Here is a tiny trained network, its code and every weight. The questions are about switching its units off for an input and a class, where a switched-off unit gives its printed mean instead of its output.

import numpy as np


def w(rows, s, z=0):
    codes = np.array(rows[::2]) - 128.0
    scale = np.full(codes.shape[1], s)
    scale[-1] = z or s
    return codes * scale


def norm(h):
    return h / np.sqrt((h * h).mean(-1, keepdims=True) + 1e-5)


def f(y):
    return np.maximum(y, 0)


def log_softmax(a):
    a = a - a.max(-1, keepdims=True)
    return a - np.log(np.exp(a).sum(-1, keepdims=True))


def net(x, mask):
    res = np.array(x, float).reshape(1, 3) / 4 @ E
    u = 0
    for l in range(3):
        y = f(norm(res) @ A[l][:, :-1].T + A[l][:, -1])
        res = res + np.where(mask[u : u + 6], y, B[l][:, -1]) @ B[l][:, :-1]
        u += 6
    return log_softmax(norm(res)[-1] @ U[:, :-1].T + U[:, -1])


A, B = {}, {}
E = w([
[116,114,216,208],'x0',
[65,128,85,254],'x1',
[60,108,156,100],'x2',
],0.0035)
A[0] = w([
[125,179,82,224,142],'0.n0',
[168,69,145,109,154],'0.n1',
[235,156,196,204,85],'0.n2',
[140,138,145,156,41],'0.n3',
[200,199,1,122,181],'0.n4',
[210,183,161,157,4],'0.n5',
],0.0052,0.0018)
B[0] = w([
[134,41,95,100,252],'0.n0',
[133,118,186,140,177],'0.n1',
[120,204,144,122,240],'0.n2',
[216,102,151,129,141],'0.n3',
[121,1,170,141,252],'0.n4',
[110,203,17,89,170],'0.n5',
],0.0058,0.003)
A[1] = w([
[131,190,144,111,197],'1.n0',
[105,176,75,255,105],'1.n1',
[149,104,195,67,192],'1.n2',
[131,222,112,64,163],'1.n3',
[251,92,132,176,211],'1.n4',
[198,215,159,82,246],'1.n5',
],0.0092,0.0011)
B[1] = w([
[73,201,131,152,179],'1.n0',
[193,127,158,65,250],'1.n1',
[155,176,82,42,254],'1.n2',
[100,191,32,119,200],'1.n3',
[197,97,130,140,237],'1.n4',
[103,119,129,253,247],'1.n5',
],0.006,0.0043)
A[2] = w([
[105,43,134,2,134],'2.n0',
[195,147,189,120,228],'2.n1',
[122,212,187,59,156],'2.n2',
[47,91,90,139,27],'2.n3',
[216,116,198,142,23],'2.n4',
[107,58,222,182,5],'2.n5',
],0.0081,0.0026)
B[2] = w([
[110,182,145,157,254],'2.n0',
[151,200,137,183,211],'2.n1',
[82,2,186,174,195],'2.n2',
[184,236,88,214,156],'2.n3',
[141,153,88,36,184],'2.n4',
[60,143,95,8,172],'2.n5',
],0.0065,0.0055)
U = w([
[226,155,127,78,146],'0',
[116,206,108,190,176],'1',
[40,138,138,42,252],'2',
[76,78,232,147,28],'3',
[140,7,99,127,1],'4',
],0.017,0.0018)

Each question gives the input, the list of numbers given to net, and the class t.
The units are the neurons (one row each of A and B). Each row of codes is followed by its name. A weight is (code - 128) times the scale printed after its matrix; where a second scale follows, it is the last column's (A, B and U).
mask holds one flag per neuron, layer by layer. A switched-off neuron (its flag False) gives its mean, the last column of its row in B, instead of its output. The means were averaged over made-up inputs and are rounded, as every weight is.
A unit's drop is (log p(t) with every unit on - log p(t) with that unit switched off) / (log p(t) with every unit on - log p(t) with every unit switched off).
The circuit of an input: a set's keep is (log p(t) with only the set's units on - log p(t) with every unit switched off) / (log p(t) with every unit on - log p(t) with every unit switched off). Starting from the 12 units with the biggest drops (on a tie, the unit counted first), units are removed one at a time, each time the one whose removal leaves the highest keep (on an exact tie, the one counted first), for as long as the keep stays at least 0.8.
units of the circuit, in order: the units of the circuit, biggest drop first
unit that matters most: the unit with the biggest drop
top k neurons: the k neurons with the biggest drops, biggest first
k most important neurons of layer l: the k neurons of layer l with the biggest drops, biggest first
drop when u is switched off: that unit's drop, to one decimal
input [-7,6,-8], class 4: units of the circuit, in order -> (0.n4)
input [4,1,8], class 2: top 4 neurons -> (2.n5, 1.n3, 0.n2, 1.n1)
input [7,-7,-2], class 1: top 2 neurons -> (1.n5, 0.n4)
input [6,-7,-1], class 1: top 2 neurons -> (1.n5, 0.n4)
input [-5,-5,2], class 2: top 3 neurons -> (1.n4, 1.n1, 2.n2)
input [4,7,5], class 2: units of the circuit, in order -> (2.n5, 1.n1)
input [2,-6,-5], class 1: units of the circuit, in order -> (1.n5, 0.n0)
input [-1,5,-7], class 4: top 2 neurons -> (0.n0, 0.n4)
input [-8,2,6], class 1: units of the circuit, in order -> (2.n3, 1.n2)
input [1,3,0], class 0: top 4 neurons -> (0.n4, 1.n5, 2.n2, 1.n3)
input [1,8,8], class 2: top 3 neurons -> (2.n5, 1.n2, 1.n3)
input [1,-6,5], class 3: 4 most important neurons of layer 0 -> (0.n5, 0.n1, 0.n2, 0.n0)
input [-8,1,-8], class 4: 2 most important neurons of layer 0 -> (0.n4, 0.n2)
input [3,6,-5], class 0: unit that matters most -> 1.n1
input [-7,2,3], class 1: top 3 neurons -> (2.n3, 1.n1, 2.n0)
input [-5,-1,2], class 2: 2 most important neurons of layer 2 -> (2.n0, 2.n1)
input [1,2,-8], class 0: top 2 neurons -> (0.n2, 2.n2)
input [2,3,4], class 2: top 3 neurons -> (1.n2, 2.n5, 1.n3)
input [7,1,3], class 2: top 2 neurons -> (2.n5, 1.n2)
input [-3,2,8], class 1: units of the circuit, in order -> (2.n3)
input [-4,1,3], class 1: top 3 neurons -> (1.n1, 2.n3, 2.n0)
input [7,1,2], class 2: 2 most important neurons of layer 2 -> (2.n5, 2.n4)
input [7,3,0], class 0: top 3 neurons -> (1.n1, 0.n4, 2.n1)
input [-1,6,-4], class 4: top 2 neurons -> (0.n0, 0.n4)
input [1,-5,-3], class 1: top 2 neurons -> (1.n5, 0.n0)
input [4,2,2], class 2: 2 most important neurons of layer 1 -> (1.n2, 1.n4)
input [2,8,-8], class 0: units of the circuit, in order -> (1.n1)
input [-6,5,0], class 4: 3 most important neurons of layer 0 -> (0.n4, 0.n2, 0.n0)
input [0,2,-3], class 4: drop when 0.n0 is switched off -> 0.5
input [-1,7,-3], class 4: drop when 0.n0 is switched off -> 0.8
